Below are the code and all the weights of a small trained network. Each question names an input and a class and asks about switching units off, where a switched-off unit gives its printed mean instead of its output.

import numpy as np


def w(rows, s, z=0):
    codes = np.array(rows[::2]) - 128.0
    scale = np.full(codes.shape[1], s)
    scale[-1] = z or s
    return codes * scale


def norm(h):
    return h / np.sqrt((h * h).mean(-1, keepdims=True) + 1e-5)


def f(y):
    return np.maximum(y, 0)


def log_softmax(a):
    a = a - a.max(-1, keepdims=True)
    return a - np.log(np.exp(a).sum(-1, keepdims=True))


def net(x, mask):
    res = np.array(x, float).reshape(1, 2) / 4 @ E
    u = 0
    for l in range(3):
        y = f(norm(res) @ A[l][:, :-1].T + A[l][:, -1])
        res = res + np.where(mask[u : u + 7], y, B[l][:, -1]) @ B[l][:, :-1]
        u += 7
    return log_softmax(norm(res)[-1] @ U[:, :-1].T + U[:, -1])


A, B = {}, {}
E = w([
[168,218,183,83,68,186,141,146],'x0',
[93,176,153,114,53,72,2,18],'x1',
],0.0057)
A[0] = w([
[94,159,164,168,209,111,178,139,138],'0.n0',
[110,169,85,181,46,133,86,48,126],'0.n1',
[107,73,50,82,148,152,95,159,246],'0.n2',
[59,107,254,136,179,106,247,106,112],'0.n3',
[92,83,120,67,201,124,178,59,148],'0.n4',
[183,227,113,87,81,120,130,182,113],'0.n5',
[152,107,128,67,75,137,27,65,115],'0.n6',
],0.005,0.0011)
B[0] = w([
[120,253,153,150,130,126,84,34,192],'0.n0',
[133,176,141,133,50,125,181,108,246],'0.n1',
[185,134,172,112,23,151,131,93,206],'0.n2',
[92,127,104,133,67,105,126,67,191],'0.n3',
[46,139,146,101,134,204,79,135,193],'0.n4',
[55,121,142,58,206,167,89,204,225],'0.n5',
[121,137,159,151,247,101,171,201,254],'0.n6',
],0.0055,0.0042)
A[1] = w([
[93,160,118,160,162,130,173,190,139],'1.n0',
[132,54,132,163,168,102,100,118,119],'1.n1',
[83,140,77,139,167,62,108,96,197],'1.n2',
[3,139,143,102,133,112,154,208,118],'1.n3',
[174,101,42,144,217,135,195,161,251],'1.n4',
[101,175,53,217,183,59,154,187,24],'1.n5',
[124,69,59,124,127,132,128,86,24],'1.n6',
],0.0052,0.0011)
B[1] = w([
[101,78,124,150,78,124,180,73,234],'1.n0',
[145,45,118,42,205,174,152,164,186],'1.n1',
[117,176,148,64,153,93,183,212,223],'1.n2',
[140,56,62,201,86,136,79,63,253],'1.n3',
[167,255,182,107,60,17,148,151,247],'1.n4',
[139,30,134,126,159,163,50,86,173],'1.n5',
[89,75,119,60,148,108,108,152,178],'1.n6',
],0.0061,0.0034)
A[2] = w([
[115,81,187,153,194,78,31,95,250],'2.n0',
[107,191,154,23,163,185,174,191,172],'2.n1',
[70,236,189,51,190,168,89,94,148],'2.n2',
[233,65,117,2,151,97,74,204,181],'2.n3',
[185,176,111,148,129,131,191,169,144],'2.n4',
[71,4,174,201,120,129,177,21,152],'2.n5',
[153,182,175,175,134,19,161,140,152],'2.n6',
],0.0046,0.0021)
B[2] = w([
[199,112,121,166,61,219,189,148,215],'2.n0',
[80,29,91,35,233,80,91,79,237],'2.n1',
[149,60,94,129,150,114,174,196,253],'2.n2',
[70,138,150,82,167,210,34,164,185],'2.n3',
[128,147,184,242,95,48,53,119,180],'2.n4',
[165,174,172,140,58,210,16,106,195],'2.n5',
[138,232,136,133,156,48,255,51,223],'2.n6',
],0.0054,0.0049)
U = w([
[135,196,205,151,119,33,244,106,199],'0',
[54,33,174,19,216,188,94,208,174],'1',
[167,115,172,204,9,254,51,82,147],'2',
[149,131,29,194,167,130,84,133,11],'3',
[139,137,75,227,179,148,87,183,2],'4',
],0.0087,0.0046)

Each question gives the input, the list of numbers given to net, and the class t.
The units are the neurons (one row each of A and B). Each row of codes is followed by its name. A weight is (code - 128) times the scale printed after its matrix; where a second scale follows, it is the last column's (A, B and U).
mask holds one flag per neuron, layer by layer. A switched-off neuron (its flag False) gives its mean, the last column of its row in B, instead of its output. The means were averaged over made-up inputs and are rounded, as every weight is.
A unit's drop is (log p(t) with every unit on - log p(t) with that unit switched off) / (log p(t) with every unit on - log p(t) with every unit switched off).
The circuit of an input: a set's keep is (log p(t) with only the set's units on - log p(t) with every unit switched off) / (log p(t) with every unit on - log p(t) with every unit switched off). Starting from the 12 units with the biggest drops (on a tie, the unit counted first), units are removed one at a time, each time the one whose removal leaves the highest keep (on an exact tie, the one counted first), for as long as the keep stays at least 0.8.
units of the circuit, in order: the units of the circuit, biggest drop first
top k neurons: the k neurons with the biggest drops, biggest first
top k neurons in layer l: the k neurons of layer l with the biggest drops, biggest first
drop of u: that unit's drop, to one decimal
input [1,3], class 2: top 2 neurons in layer 0 : 0.n6, 0.n0
input [-8,3], class 1: units of the circuit, in order : 1.n2, 1.n1
input [4,-3], class 1: units of the circuit, in order : 2.n1
input [-7,5], class 1: top 3 neurons : 1.n1, 1.n2, 1.n4
input [3,1], class 2: top 3 neurons in layer 1 : 1.n3, 1.n2, 1.n0
input [-5,6], class 0: top 2 neurons : 0.n1, 1.n2
input [3,0], class 2: top 4 neurons in layer 1 : 1.n3, 1.n2, 1.n4, 1.n0
input [-3,-4], class 0: top 2 neurons : 1.n4, 0.n5
input [4,2], class 1: top 2 neurons : 0.n5, 0.n3
input [-3,-2], class 2: top 2 neurons : 1.n4, 0.n2
input [-3,1], class 2: top 2 neurons in layer 0 : 0.n4, 0.n0
input [-4,-4], class 0: top 4 neurons in layer 0 : 0.n5, 0.n2, 0.n1, 0.n0
input [2,-3], class 2: top 4 neurons : 1.n3, 0.n3, 0.n6, 1.n2
input [-5,4], class 1: top 3 neurons : 1.n1, 1.n2, 0.n0
input [0,-1], class 2: top neuron : 0.n6
input [2,0], class 2: top 2 neurons in layer 1 : 1.n3, 1.n2
input [-1,0], class 2: top 2 neurons in layer 1 : 1.n2, 1.n4
input [3,-3], class 2: top 3 neurons in layer 1 : 1.n3, 1.n2, 1.n0
input [-6,8], class 0: top 2 neurons : 1.n2, 0.n1
input [1,8], class 0: top neuron : 0.n6
input [8,6], class 1: top 2 neurons in layer 1 : 1.n4, 1.n0
input [4,0], class 1: drop of 0.n3 : 0.1
input [-2,-7], class 0: drop of 1.n4 : 3.4
input [4,-1], class 1: drop of 0.n3 : 0.1
